Each row comes from the steps of one path. Every step used is in the known rows, and no mark comes twice. Write the path behind each row, first mark first.
Known rows:
lugu febi votep vugo sibu laran pofad vazep: [  26   36  -28 -169 -145  261    7 -344    1 -238 -429  306  117  317
   10 -559 -207 -169   62  322 -164  -95   -2 -415  195  341 -151  316
  179  370 -131 -386 -192   55  -71   15  361  487 -119  -75 -276  299
  -41   30  176 -390]
pofad bire vugo sibu laran vazep lugu febi votep: [  -3  171  -43 -351   61   39    9 -212  124 -293 -172  521  -95  413
  -68 -235   16   69  302  423 -223 -124 -256 -473   58  144 -313  355
  -52  626 -559 -214 -314 -130  -79 -125   92  521 -149  -40   53  416
 -140 -103  108 -385]
votep lugu laran vazep bire vugo: [  52   76   -3 -108   14   -2  -84 -111  -29   69  -87  484  -48  230
   26 -190   -8  107  155    6    4  -22 -128 -161 -112   39 -196  100
 -290  486 -146  -27   80  -66  -74  -85  208  202  107  147  109  242
 -271  320  -74 -310]
vazep vugo febi lugu votep bire pofad: [  79  160   89 -129  116   22  -48  -22 -125 -148    7  345  112  420
  266  -76 -223  -76 -108   11 -193  -56   -1   79  406 -172   22 -150
  -25  241 -169 -147 -183  -16 -217  -58  155  146  -88  413    3   49
 -190  373  387  -30]
sibu laran pofad bire vugo: [ 175   89  -60  -31  -74   24   25  -78  161  160   67  373   -3  105
  -88   18   68  184  135  252 -213  -42 -222 -288   28  102 -272  252
   43  350  -64  -67  -44  -82 -172  -52  193  251   15 -176  130  238
 -165   71 -191 -108]
sibu kenev pofad bire: [ -89   72    0 -142   87   75   19  123  251   37  234  278  -12   16
   36  113   96   11   60  178 -229   -4   49  -85   43   27 -119  261
  224   99  -13 -114  117 -223 -214  -39 -101  182  -36 -242   59   31
  -38   -7  -89  101]
pofad kenev sibu laran vazep: [  20 -173  -55 -144   91  -53  -42  -71  108 -102   66  222  -15   53
  -47   -4   97   25   93   36 -136  -32  -48 -295 -142   76 -342  224
   89  170  -80    5   12   33 -247   14  138  382 -138 -182  -85  218
  -59  257 -196  114]
febi laran vazep vugo votep bire pofad: [-258  296 -166 -190  250   34   50   12   68 -397   97  226   80  238
  -28    1 -393  -47 -136  255 -102  203 -224 -133  306  -81 -133 -164
  -57  123 -247 -162  164   95 -381   91  371  176 -190   51  138  189
 -226  513  374 -422]
febi votep bire pofad kenev sibu laran vazep vugo lugu: [-143  -34   37 -249  144 -182 -202  -21  227 -432  147  423   92  295
  -58 -158 -192 -197  -50   87 -150   61 -124 -341  115  -25 -439  131
  164  279 -369 -197  -53   -9 -564   28  280  410   35  102  -38  491
 -135  486  257  -82]
sibu laran pofad vazep lugu febi votep vugo: [  54   85 -116 -202  -79  261  -43 -312  -12 -379 -454  371   60  254
  260 -422 -159   16  -37  255 -146  -53  -61 -307  314  437   30  351
   -6  242 -224 -278 -206  161   36  126  158  364  -61 -236 -188  171
   -5   47  211 -234]
vugo febi vazep bire: [  68    7   63   35   96  225  -81   47  -50 -230 -129  201   -2  182
  124 -211   61   38  163  221  -63  119   46 -350   63 -153   -8  -75
 -124 -133  -63   58  -84 -168  -72 -102  -90  155 -115  -70   15 -174
 -160  129   97 -180]
vazep lugu laran pofad bire vugo votep febi: [ 108  338   69  -18  114  147  196 -188   30   31 -339  294 -112  175
 -143   -3 -240  222   75  142 -110   39 -248 -102  170  -51 -187  236
   34  493 -355  -12  263 -149   31 -122   11  244  -10 -174   11  157
 -162  169   57  -60]
bire vugo votep vazep lugu febi laran pofad: [ 112  192  105 -280  323  319  163 -218   19 -170 -350  212  250  364
  102  -53 -317   92  -20  385   34 -106  -39 -140  396  -44  111  112
  -70  113 -449 -123   98  145  -36  -16  238  209 -197 -183    5  137
 -155  263  294 -145]
laran vazep lugu febi votep: [ -66  -13 -140 -292   63  200  -24  -40   66 -435 -198  194 -123  164
  115 -158   52   14  133   78  -75   18  -68  -16  156  194   67  105
  -78   41 -291 -142 -229  138  -15   87  -99  238 -156   11  -95   45
  -49  -34  253 -165]
febi lugu votep vazep bire laran pofad: [ 304  151  210 -119   80  217   12  -85 -108   23  -96  237  208  235
  292   21  -49  115 -119   47  -89 -128   66 -216  466   11 -235  321
  -96   83 -119   -8  -78   38 -103  -20  369   72  -70  305 -100   85
 -257  342   42    6]
bire pofad kenev sibu laran vazep: [ 100 -155 -168 -144  108  -94  -70  -35  121 -223  202  325   17   75
  -64   25   94   64   34   52 -128  -28 -182 -392 -159   41 -282  251
   67  197  -61  -20    9  -60 -529    8  206  482  -41 -104   71  226
   41  304 -168   74]
pofad kenev sibu laran vazep vugo lugu: [ -29 -163  149 -169  247 -139    6 -177  110 -141   14  232   55  139
 -269   -1   37 -117  166  -14 -204  -15  -43 -326  -66  -46 -473   84
   73  201 -381   84  -32   33 -231  -10  132  321   -8  -97 -145  407
 -200  408  -24   90]
pofad vazep lugu febi: [ 194   43  -51 -118   97    1  -41 -147 -155 -194 -258  147   33  211
   79 -152  -42   33   95  167  -66  -22   68 -168  -40   43  216  224
 -137  208 -212  -55 -203  -51   79  -23 -171  208  -83 -201  -97   20
   79  -69  161  -68]
lugu febi laran vazep bire vugo: [ 103   54  -85 -240  118  104   14  -22  -75 -108   -2  428   16  382
   81 -104   23  -84  229  194  -98   54  -83 -322  -35   -2 -127   50
 -275  355 -199 -146 -134   -4 -247  -13  182  282 -122  -58   97  267
 -114  282  -16 -302]
sibu laran pofad bire vugo vazep lugu votep febi: [  87  310  -76 -165   94  156  220 -186  -49   86 -337  349 -180  115
   58 -107   26  158   86  374 -356 -155   37 -344  186  -35 -364  490
  -32  456 -402  -45   43    2   82  -17  178  306  -89  141   35  211
  -58  182    9  -75]
lugu vazep bire pofad kenev sibu: [ 474 -120  110  -24  112   48  -38   34    3 -134  178  258  150  164
  110   13 -146  -62    3   -4   70   94  -44 -424 -311 -230 -281  176
 -150  288 -185   81  -81 -295 -281 -157  222  295   36  -31  130  212
  -30  419 -142  126]
vazep vugo votep bire laran pofad kenev sibu: [ 313  170  220   41  258   17  -61  -20  254  -33  -91  168  414  209
  -11   70 -522  -74 -279   66  -70   65 -182 -156  262 -282 -568   72
  200  258 -314  -50  140  -90 -412  110  326   47  -64 -112  -22  230
 -202  516  150  126]
vazep lugu votep vugo febi laran pofad: [ -79  198  157 -206  165  466  246 -149  -15 -105 -404  103  -19  265
  219 -108 -293 -122 -166  138  -41  -52 -155   19  481   -7    5   23
 -123   34 -188  -36   63  135  165  124  244  153 -106   24 -175  -16
 -184  362  250  -19]
vugo febi vazep bire laran pofad kenev: [ 344   33   81   19  172  217 -133   42  107 -160 -112  376  143  271
   40  -97   -9  102   20  171 -179  138 -252 -507  108 -216 -328  293
  -47 -118  -11  131  -35 -261 -408  -58   82  295  -67 -104   -4 -107
 -141  257  -31  -37]
bire pofad vazep lugu: [  62  197 -182  -90   29 -128  -19  -42  -66 -331   -8  155   23  130
  -26  -19  -59  173 -119  201    2  119 -211 -335   -9  -22  158  233
 -116  139 -146   54  -53 -179 -248  -84  -18  191   74 -198  157  -39
   61   10  153 -146]
vugo votep bire laran pofad vazep: [  80  311  -89  -79  -26 -122  -87  -49   44  -21 -248  158  180  133
   62  -75 -395  100 -241  322 -116  104 -131 -248  282  -93 -194  248
   91  116   21 -155  161  -42 -320  101  306  132 -145 -162  -72    3
 -140  212  313 -216]
sibu laran vazep bire: [  36   32 -155  -64   12    6  -49  -24    2 -147    3  366 -129  -96
   59 -108  220  125  175  194 -171    0  -79 -370   -3  283 -265  112
 -180  169 -114  -14  -80   41 -172    7  106  184 -102 -139   64   82
 -216  217 -105 -216]
sibu kenev pofad bire vugo vazep: [-158  209 -118 -255   91    2  119   93  226   88  118  401   24  173
   24   26   66   54   81  385 -334   17   95 -341  -34 -207 -331  398
  177  228 -160 -166  149 -200 -353  -79   33  240  -31 -125  243   99
  -63    2  -65 -102]
vugo votep bire pofad kenev sibu: [ 107   47  118  -13  195 -120 -141  104  162 -100   28  120  194  177
   72  -40 -440  -66 -277  108   26   54  -39 -133   95 -359 -183   20
  190  220 -135 -134  158 -238 -479  -36  216  233  -64  -37   17   93
  -17  326  220  130]
lugu febi vazep bire pofad: [ 345 -122  -22   51  132  247 -156   44 -155 -335    4  288  103  265
  172 -243   48   -3  144  148 -110   38   69 -334  -71  -71   99   65
 -214   46  -85  -91 -315 -170 -235  -24   12  264  -76  114  105   86
  145  111   58 -204]
pofad vazep vugo lugu febi votep: [ -38  -45   96 -199  100  -62  -80 -222  -40 -302 -170  168   66  300
 -130 -281 -117 -324  155   19 -117   93  136 -177  155  -74   78  106
   18  145 -315 -203 -206   13  -29 -109  -51  250  103   55 -237  276
    7   14  357 -216]
febi vazep vugo sibu laran: [ -21   28  115   29  113  139   61 -244 -107 -325  -62  110  171  230
 -153 -208  -39   -7  115  276 -193  -19  -44 -390  -15   73 -268   58
   -1  138 -310   31 -236   16  102 -124  181  132 -190    4   52  335
  -19   88   -1 -302]
vugo sibu kenev pofad vazep bire laran: [ 128  297   46 -168   56 -152  -13  -29   71 -108   33  425  239  174
   -8  -63  -21  -41  -73  400 -178    7 -103 -671    3  -21 -408  506
   91  359 -175  -88   43 -412 -528 -184  129  206    1 -377  148  115
   -1   85  -18 -134]
bire pofad kenev sibu laran: [ 246 -166   47   -9  127 -146 -101  -81   98 -125  219  228  117   77
   23   31   -8  -19  -78   -2  -32 -105 -110 -346 -115  -55 -191  259
   90  215  -71  -32    3 -154 -416  -96  146  331   85 -122  104  212
  205  194 -198  226]
febi votep vazep vugo sibu laran pofad: [ -15  139   81  -74   74  335   75 -218  191 -343 -105  216  239   85
 -157 -251 -110  -54   45  304  -15  -89  -45 -304  309  324 -286  158
  218  143 -392 -163  -16  176  -69  -96  335  154  -60   33  -26  298
 -274  217  110 -309]
kenev sibu laran vazep bire vugo: [ 151   22  -83 -110  -36  -77  -30  -40   38  -70   30  434   70  118
   79  -50  136  105  161  228  -65  -17 -104 -535 -113   80 -454   48
 -122  455 -265  -28  -85  -36 -358  -21  222  224  -32 -260  207  298
 -215  346 -182 -122]
pofad bire laran vazep lugu votep vugo sibu kenev: [-150  442    2 -369  206  159  135 -177    4  -13 -289  439   26  344
   11    5 -116    5    8  217 -225 -160 -232 -277  164  -26 -614  511
 -210  476 -541  -14  -63 -122  -28  168  323  337 -135  213  -54  420
 -220  161  108 -192]
vugo vazep lugu votep bire pofad kenev sibu laran: [ 166   73  104 -132  258  -46  -42  -11  -17 -190 -107  240   47  173
  323 -138 -246  -71 -252  252 -184 -162  124 -308   43 -239 -321  483
  -69  368 -351 -144  -82  -38 -205   -4  245  279 -131  206   56  252
  153  343  122  154]
febi lugu votep vazep vugo sibu kenev pofad: [-143  165  258 -327  232  263  201 -123  -39 -137    3  276  313  343
   82  -38  -83 -100  -73  186 -255 -182  249  -41  393   52 -196  200
  250  230 -383 -112  -68   33  -73 -200  248  137 -225  179  -86  268
 -229  279  182   44]

Write each row's path:
[ 395  209  -65 -106   18    0 -157  -65  -75 -111 -319  293  214  325
  220 -135 -249   97  -61  295 -110  -78  -59 -204   78   92  -47  364
  -79  285 -151 -175 -173  -20 -163  225   56  159 -145 -146  -78  100
   15  148  253  -98]
votep bire laran pofad vazep lugu febi
[  11  150   57   -3   75 -228 -102 -101 -190 -191  -32  318   92  315
 -140 -193 -332 -182   12   34  -86  123  -38 -157 -123  -81  -22  183
 -109  410 -146 -185    4  -54 -201  -65   97  191  142  141  -19  417
  -17  338  261 -253]
votep bire pofad vazep vugo lugu laran
[ 161  165  -41 -258  135   -3   62 -217    4  -84 -209  518  -48  377
 -136 -148   54  161  384  448 -266 -213 -219 -468 -128  110 -335  296
 -135  687 -537  -89 -301 -167  -39  -58   65  487 -203  -91   77  399
 -178   -6    1 -300]
pofad bire vugo sibu laran vazep lugu febi
[-256   34  101 -141 -174  149   48 -230  -20 -169 -372  128  -57  259
 -110 -376 -288 -205  -47  -40  -47  177  -55 -137  172  133  -66  308
   83  126   36 -244   91  116   11   -5  249  307  134   31 -356  284
 -121  139  214 -274]
febi votep vugo lugu laran pofad vazep
[-115  363 -178 -407  214   67   75    9   32  -75  -60  528 -114  110
  187  205   83  110    9  183 -361 -127  -92 -169  219   99 -355  551
   45  320 -298   -4  179 -140 -173  173  -45  321 -123   18    8  178
   72  228   46  162]
sibu kenev pofad bire laran vazep lugu votep febi
[ 352  -32   95   31  264    6 -195  -21   72 -188  164  440  261   88
  156  -82  -40   17  -13  163   90 -134   54 -593  -55    1 -258  315
  -17  288 -250  -33   91 -208 -425 -117  202  329  114  -86  144  232
  -17  412 -200  112]
votep vazep bire pofad kenev sibu laran
[-116   23  -50 -211  143   25 -202  -16  271 -377   -9  502   82  267
  125 -212 -163 -168   72  147 -131   55  -73 -267  164   54 -406   31
  191  275 -300 -217   17   69 -355   27  106  393 -143  -77  -82  225
 -271  462  176  -60]
pofad kenev sibu laran vazep vugo febi votep bire
[ 332 -191  207 -225  130  -10 -226 -256  193 -263   70  521   55  246
  338 -241 -127  -80   36   99  104 -159  -11 -542   61 -131 -161  206
  -76  246 -281  -78   55 -291 -230 -263  272  559  152   73   53   84
  -71  410   61   18]
vugo febi votep lugu vazep bire pofad kenev sibu laran
[ 327  -70  168   56  176  445   70 -239   38 -213 -113  246  141  328
 -242 -280   -2  -22  385  359 -354  -79   19 -384   -5   93 -284  171
   75  292 -329 -121 -373  -72   86  -49  163  401 -282   11 -107  389
 -137  108  -41 -337]
lugu febi vazep vugo sibu laran pofad bire
[ 282 -133  182  -56  391  147 -256 -119   17 -237 -137  349  133  343
  137 -351 -211   29  -33  146 -127  -26   69 -309  187 -345   86  117
 -130   66 -219  -30  -61 -360 -244 -173  179  454  -47  190  -43   -5
   25  206  250 -169]
vugo votep lugu febi vazep bire pofad kenev
[ -98  -58  174 -151  102   84  -75  -42  105 -351  -83  408  -27  343
  -44 -293 -256 -269  -20 -172   21  173 -187 -409   -8  -96 -443  242
  -40  363 -241 -166   78 -167 -447  -26  289  491  230  170 -137  439
 -152  476   55 -127]
febi votep vugo lugu laran vazep bire pofad kenev sibu
[  40   80 -103  -76  -43   17   29 -103 -236 -256   31  392 -195  261
   40  -98  134  179  167 -118 -132   50  -74 -255   26  183 -100  118
  -63  306  -35  -68   53  -87 -318 -104   86  363  -37  184    0   68
 -120  348  -32 -184]
votep febi lugu laran vazep bire pofad
[  17  -38   67 -312  100  -90 -252 -152  316 -148  -41  665   19  336
  153 -279   22    1  100  182  -11  -75 -138 -558  176 -106 -378  128
   32  400 -327  -92  101 -229 -442 -199  229  540  113  -93   42  116
 -320  373   40 -116]
pofad kenev sibu laran vazep bire vugo febi votep lugu
[ -29  392   38 -270  -26 -175   18  -41 -151  -94 -258  475  149  357
  243 -270 -389    7 -259  626 -295 -101 -115 -409  106   79 -236  426
   61  806 -267 -181 -171 -174  -71 -142  241  214 -198 -167   97  389
   36  177  233 -120]
kenev pofad vazep lugu votep bire vugo sibu laran
[-157  113  -83 -274   95  154  -25  101  163  -84   88  554   81  402
   98  -19   87  112  176  406 -316   76  -40 -334   35 -194 -102  211
  180   68  -53  -75   51 -288 -340 -119 -106  397 -134 -259  176   37
  -71   29   29  -54]
sibu kenev pofad bire vugo febi vazep
[ 252  137   72 -258   53  171  112 -168   22  -32  -95  441  197  496
 -191 -233   53 -172  186  437 -149   35  -12 -523  -19  -58 -192  390
  -67  472 -305 -258 -179 -189 -501 -296  342  434 -178 -412    7  310
 -175  187   44 -337]
lugu febi laran pofad vazep bire vugo sibu kenev
